Each row has two labels, one from each of two sets.
[ 0.67 -2.19 -1.76  2.48  4.16 -1.91  0.50  0.77  1.02 -3.49  1.02 -0.99
  1.32 -2.37  1.85 -0.79 -4.43 -0.61 -1.68  2.75  0.66  2.03 -1.28  2.51
 -1.03 -1.93 -0.54  0.31  0.51  0.47  1.04  2.43 -4.26  0.63  2.95 -1.24
  0.61 -0.67  0.11 -1.35 -1.43]	F Far
[-0.08 -0.70  1.15  0.13  0.71 -1.31  2.26  0.39  1.40 -1.47  0.25 -2.08
  0.22 -0.84 -1.13 -0.86 -3.35 -2.11 -1.08  2.15  1.40  0.10 -0.83  2.16
 -0.66 -1.07  1.18  1.17  0.82 -0.24  1.49  2.02 -1.61  1.34  0.18  1.20
  0.96 -1.06 -1.00 -0.51 -0.56]	F Far
[ 0.04 -0.70 -1.30  4.52 -0.65 -0.51  2.47 -2.53  0.52  0.53 -1.55 -3.74
  1.32 -0.45 -1.07 -1.35 -0.47 -3.46 -0.67  2.50  1.66 -1.14 -0.10  2.22
  1.84  0.08  2.08 -0.47 -0.66  0.29  0.42  0.64  0.05 -0.81 -3.40  0.62
  1.92  0.83 -2.95  0.64  0.83]	F ret
[-0.22 -3.21 -2.75  2.30  1.33  0.09 -1.28 -0.67  0.00 -0.44  1.00  0.62
 -0.17  0.71  2.14 -0.26  0.37 -0.18 -0.26  0.04 -3.12 -1.25 -1.17  0.18
  0.02 -2.30 -0.79 -0.81 -0.66  0.83 -0.48  0.45 -0.44 -0.57  0.49 -0.77
  0.17  2.98 -0.30  1.14  0.38]	S rutav
[ 1.65  3.18  2.39 -2.54 -2.83  2.72 -0.26 -2.02 -0.05  4.75 -2.33 -0.31
  1.40  1.19 -1.58  2.12  5.48  0.19 -0.37 -0.52  2.83  1.53  2.26 -3.58
  1.67  3.08  1.54 -1.03 -2.88 -0.77 -0.16 -3.28  7.72  0.44 -6.80  1.57
 -0.35 -0.35 -0.67  1.56 -0.12]	B rutav
[ 1.95 -1.82 -0.70 -5.86  3.48 -3.35 -1.82  4.12 -0.75 -6.12  1.92  0.71
 -3.87  1.56 -0.08 -0.27 -3.59  0.82 -1.90  1.25 -3.39  0.55 -0.25  0.56
 -3.10 -2.75 -0.51 -0.86  0.39 -0.45  1.34  1.00  0.32 -0.31  2.07 -0.23
 -1.37 -1.61 -1.06 -0.72 -1.42]	H Far
[-1.33 -4.10 -2.53  1.22  2.94 -2.75  2.08  1.14  1.02 -3.46  1.66 -1.56
 -1.93 -0.06  1.81 -1.06 -5.08 -2.13 -0.13  1.86 -3.17 -2.04 -2.76  1.87
 -1.26 -3.16 -0.34  0.90  0.43  0.49  0.38  2.95 -4.39  0.66  0.20 -0.24
  1.41  0.52 -2.64  1.50  1.04]	F rutav
[ 0.39 -2.49 -2.12  0.84  2.99 -3.03  0.49  0.31  0.28 -5.54  0.57 -2.37
 -1.95 -0.14  2.25 -0.21 -4.95 -1.87 -1.11  4.11 -3.60 -0.15 -1.66  0.79
 -1.20 -2.82 -0.86  1.12 -0.28  0.22  0.31  0.79 -5.05 -0.25 -2.46  0.50
  0.31  0.46 -3.55  0.14 -0.16]	F rutav
[-1.35  1.44 -1.36  3.37 -2.01  1.30  1.32 -2.97 -0.23  3.28 -2.68 -1.95
  3.11 -0.10 -2.36 -1.50  5.08 -2.69 -0.59  0.52  3.69 -0.09  1.60  1.85
  1.24  1.50  3.06 -1.94 -1.65 -0.67  1.29 -0.49  4.50 -1.69 -3.21  0.17
  2.63  0.49 -0.22 -0.53  0.09]	F Far
[ 2.68  0.55  2.28 -0.01  0.53  0.82  1.18 -2.19  0.15  0.74 -1.39 -0.42
  2.67 -1.68  1.05  2.33  0.27  1.54  1.29  1.04  1.74  1.88  1.42 -2.01
  2.02  1.30 -0.11 -0.31 -3.47 -0.42  1.19 -2.50  0.72  0.71 -4.22  1.48
  0.60 -1.23 -1.57  0.27 -0.95]	F rutav
[-3.24 -0.98 -1.96 -2.43 -0.84 -1.93  1.43  2.44  0.21 -0.40 -1.43 -0.76
 -2.82  1.77 -3.68 -0.93 -4.35 -1.50  0.10  0.12  0.43 -2.30 -1.45  1.08
 -2.83  0.24  2.49  1.13  1.51 -1.09 -1.03  2.22  0.36  0.90  0.44  0.10
  0.69  1.23  1.23 -0.22  2.58]	H Det
[-1.32  0.41  0.68 -3.35 -0.83 -1.22  0.98  3.12 -0.34 -0.17 -0.28  0.77
 -2.83  1.26 -2.43 -0.91 -1.20 -1.63 -2.02  0.92 -0.41 -0.03 -0.90 -0.63
 -4.83 -0.04  0.56  1.10  1.23  0.08  0.40 -0.01 -1.98  1.13  1.46  0.28
 -0.47  0.42  2.02 -0.66 -2.41]	H Det
[-2.20 -2.76 -0.93 -1.13 -1.78 -1.35 -1.56  2.09  0.65 -0.08  2.04  0.81
 -3.87  2.94  0.43 -3.50 -3.49 -0.85 -0.54 -0.57 -3.78 -1.22 -2.32  0.83
 -2.73 -0.78 -0.36  0.68  3.12  0.35 -1.64  3.32 -0.02  0.82  3.06 -1.87
 -1.97  3.79  0.02  0.49  0.28]	B Det
[ 1.14  0.09  0.62  2.17 -1.51 -0.60  2.22 -2.29  0.61 -1.56 -2.26 -5.37
 -0.32 -0.06 -0.44  0.11 -2.03 -3.94 -0.52  3.90  1.30  0.47  0.45  0.85
  0.40  0.65  1.56  0.24 -0.37  0.07  0.51  0.93  1.65 -0.33 -5.24  0.98
  0.21 -0.34 -3.83  0.12 -0.27]	F ret
[ 1.16 -0.66 -0.09  1.44  0.77 -0.83  0.47 -0.14  0.37 -1.24 -0.63 -1.05
  0.83 -0.76  1.45 -0.11 -1.05 -1.50 -1.69  2.33 -0.41  1.88 -0.51  0.33
  0.21 -0.47 -1.15  1.43  0.14  1.05  0.61 -0.63 -3.29  0.48  0.01  0.03
 -0.28 -0.25 -0.48 -1.02 -3.96]	F Det
[-0.52 -0.56 -1.54 -1.37 -0.22 -1.41 -0.72  2.41 -1.03 -3.48  0.06  0.29
 -3.07  0.73 -0.21 -0.39 -3.06 -0.64 -1.99  1.09 -2.71 -0.41 -0.68 -0.48
 -1.96 -0.10 -0.67  1.10  1.32  0.06 -0.75 -0.29 -4.09  0.32  0.43  0.03
 -0.68  0.97  1.23 -0.27 -1.96]	H Det
